Below is a small trained network, with its code and all its weights. Each question gives an input and a class and asks what happens when units are switched off, that is, made to give their printed mean instead of their output.

import numpy as np


def w(rows, s, z=0):
    codes = np.array(rows[::2]) - 128.0
    scale = np.full(codes.shape[1], s)
    scale[-1] = z or s
    return codes * scale


def norm(h):
    return h / np.sqrt((h * h).mean(-1, keepdims=True) + 1e-5)


def f(y):
    return np.maximum(y, 0)


def log_softmax(a):
    a = a - a.max(-1, keepdims=True)
    return a - np.log(np.exp(a).sum(-1, keepdims=True))


def net(x, mask):
    res = np.array(x, float).reshape(1, 5) / 4 @ E
    u = 0
    for l in range(2):
        y = f(norm(res) @ A[l][:, :-1].T + A[l][:, -1])
        res = res + np.where(mask[u : u + 9], y, B[l][:, -1]) @ B[l][:, :-1]
        u += 9
    return log_softmax(norm(res)[-1] @ U[:, :-1].T + U[:, -1])


A, B = {}, {}
E = w([
[143,147,82,7,115,104],'x0',
[190,169,206,85,128,232],'x1',
[3,99,177,117,19,131],'x2',
[141,122,106,35,86,53],'x3',
[160,63,170,197,29,51],'x4',
],0.0061)
A[0] = w([
[242,129,91,74,161,103,129],'L0N1',
[176,126,56,139,91,84,124],'L0N2',
[41,143,84,162,171,186,3],'L0N3',
[134,118,173,207,57,181,37],'L0N4',
[100,153,201,6,57,170,25],'L0N5',
[87,124,141,158,120,54,39],'L0N6',
[84,158,98,69,154,207,92],'L0N7',
[131,150,212,171,94,140,85],'L0N8',
[127,136,161,189,168,167,135],'L0N9',
],0.012,0.0048)
B[0] = w([
[253,162,115,136,151,79,254],'L0N1',
[188,80,97,138,125,79,201],'L0N2',
[30,180,139,148,224,16,179],'L0N3',
[176,91,184,197,124,201,199],'L0N4',
[65,117,230,47,78,33,223],'L0N5',
[114,120,46,167,49,170,170],'L0N6',
[98,133,60,78,120,203,210],'L0N7',
[164,84,160,164,112,178,185],'L0N8',
[92,184,140,198,153,151,206],'L0N9',
],0.016,0.0077)
A[1] = w([
[49,99,21,195,126,147,124],'L1N1',
[122,102,92,6,129,190,107],'L1N2',
[54,93,187,55,101,85,3],'L1N3',
[142,146,138,3,51,187,137],'L1N4',
[110,165,63,14,133,119,54],'L1N5',
[101,238,169,122,199,124,110],'L1N6',
[100,123,200,80,111,114,11],'L1N7',
[186,136,127,128,208,198,81],'L1N8',
[133,41,182,151,178,202,46],'L1N9',
],0.013,0.0031)
B[1] = w([
[46,123,113,55,21,81,253],'L1N1',
[142,60,96,101,170,203,203],'L1N2',
[153,175,253,28,104,52,248],'L1N3',
[92,75,119,72,150,249,247],'L1N4',
[154,8,100,247,182,188,247],'L1N5',
[63,189,81,141,215,134,239],'L1N6',
[120,106,212,95,180,68,202],'L1N7',
[118,204,188,59,20,120,231],'L1N8',
[100,49,161,249,184,119,214],'L1N9',
],0.017,0.0055)
U = w([
[126,124,134,135,125,140,1],'0',
[74,89,80,111,17,72,146],'1',
[136,72,56,72,212,216,132],'2',
[114,101,227,250,89,161,146],'3',
[164,251,120,130,158,163,97],'4',
[14,191,101,150,177,129,186],'5',
[250,122,69,130,126,79,171],'6',
[84,62,242,22,142,124,143],'7',
],0.015,0.0079)

Each question gives the input, the list of numbers given to net, and the class t.
The units are the neurons (one row each of A and B). Each row of codes is followed by its name. A weight is (code - 128) times the scale printed after its matrix; where a second scale follows, it is the last column's (A, B and U).
mask holds one flag per neuron, layer by layer. A switched-off neuron (its flag False) gives its mean, the last column of its row in B, instead of its output. The means were averaged over made-up inputs and are rounded, as every weight is.
A unit's drop is (log p(t) with every unit on - log p(t) with that unit switched off) / (log p(t) with every unit on - log p(t) with every unit switched off).
The circuit of an input: a set's keep is (log p(t) with only the set's units on - log p(t) with every unit switched off) / (log p(t) with every unit on - log p(t) with every unit switched off). Starting from the 12 units with the biggest drops (on a tie, the unit counted first), units are removed one at a time, each time the one whose removal leaves the highest keep (on an exact tie, the one counted first), for as long as the keep stays at least 0.8.
units of the circuit, in order: the units of the circuit, biggest drop first
top k neurons: the k neurons with the biggest drops, biggest first
top k neurons in layer l: the k neurons of layer l with the biggest drops, biggest first
drop when u is switched off: that unit's drop, to one decimal
input [8,0,-3,3,-1], class 6: units of the circuit, in order => L0N1
input [3,-4,-3,-7,3], class 1: top 2 neurons => L0N1, L1N1
input [-3,2,7,-3,-1], class 3: top 2 neurons => L0N4, L0N8
input [0,3,-8,-6,-5], class 4: units of the circuit, in order => L1N8, L0N5
input [0,-8,4,5,-7], class 1: units of the circuit, in order => L1N1, L0N5
input [2,-6,-1,0,-7], class 2: top 3 neurons => L0N7, L1N5, L0N9
input [-3,-8,-6,2,-8], class 5: top 2 neurons => L0N3, L1N6
input [5,3,-4,-6,-5], class 2: top 2 neurons => L0N7, L0N4
input [-5,-4,6,3,5], class 1: top 2 neurons => L0N6, L1N1
input [7,3,-2,-1,1], class 2: top 4 neurons => L0N7, L1N4, L0N1, L0N5
input [-5,-6,6,7,-4], class 1: top 2 neurons => L0N6, L0N5
input [-5,-8,0,-2,-2], class 1: top 2 neurons => L1N1, L0N6
input [-5,5,-5,7,-7], class 2: top 2 neurons => L0N7, L0N4
input [3,-8,-5,-5,-6], class 5: units of the circuit, in order => L0N3
input [7,-5,3,1,-3], class 2: top 3 neurons in layer 1 => L1N5, L1N2, L1N4
input [-7,5,5,-6,-5], class 5: top 2 neurons in layer 0 => L0N3, L0N9
input [4,6,1,-7,7], class 3: drop when L0N1 is switched off => 0.0
input [3,-2,-3,-4,-3], class 5: drop when L1N6 is switched off => 0.1
input [-1,-6,5,-8,-4], class 5: drop when L0N3 is switched off => 0.3
input [-8,-6,7,6,-4], class 1: units of the circuit, in order => L0N6
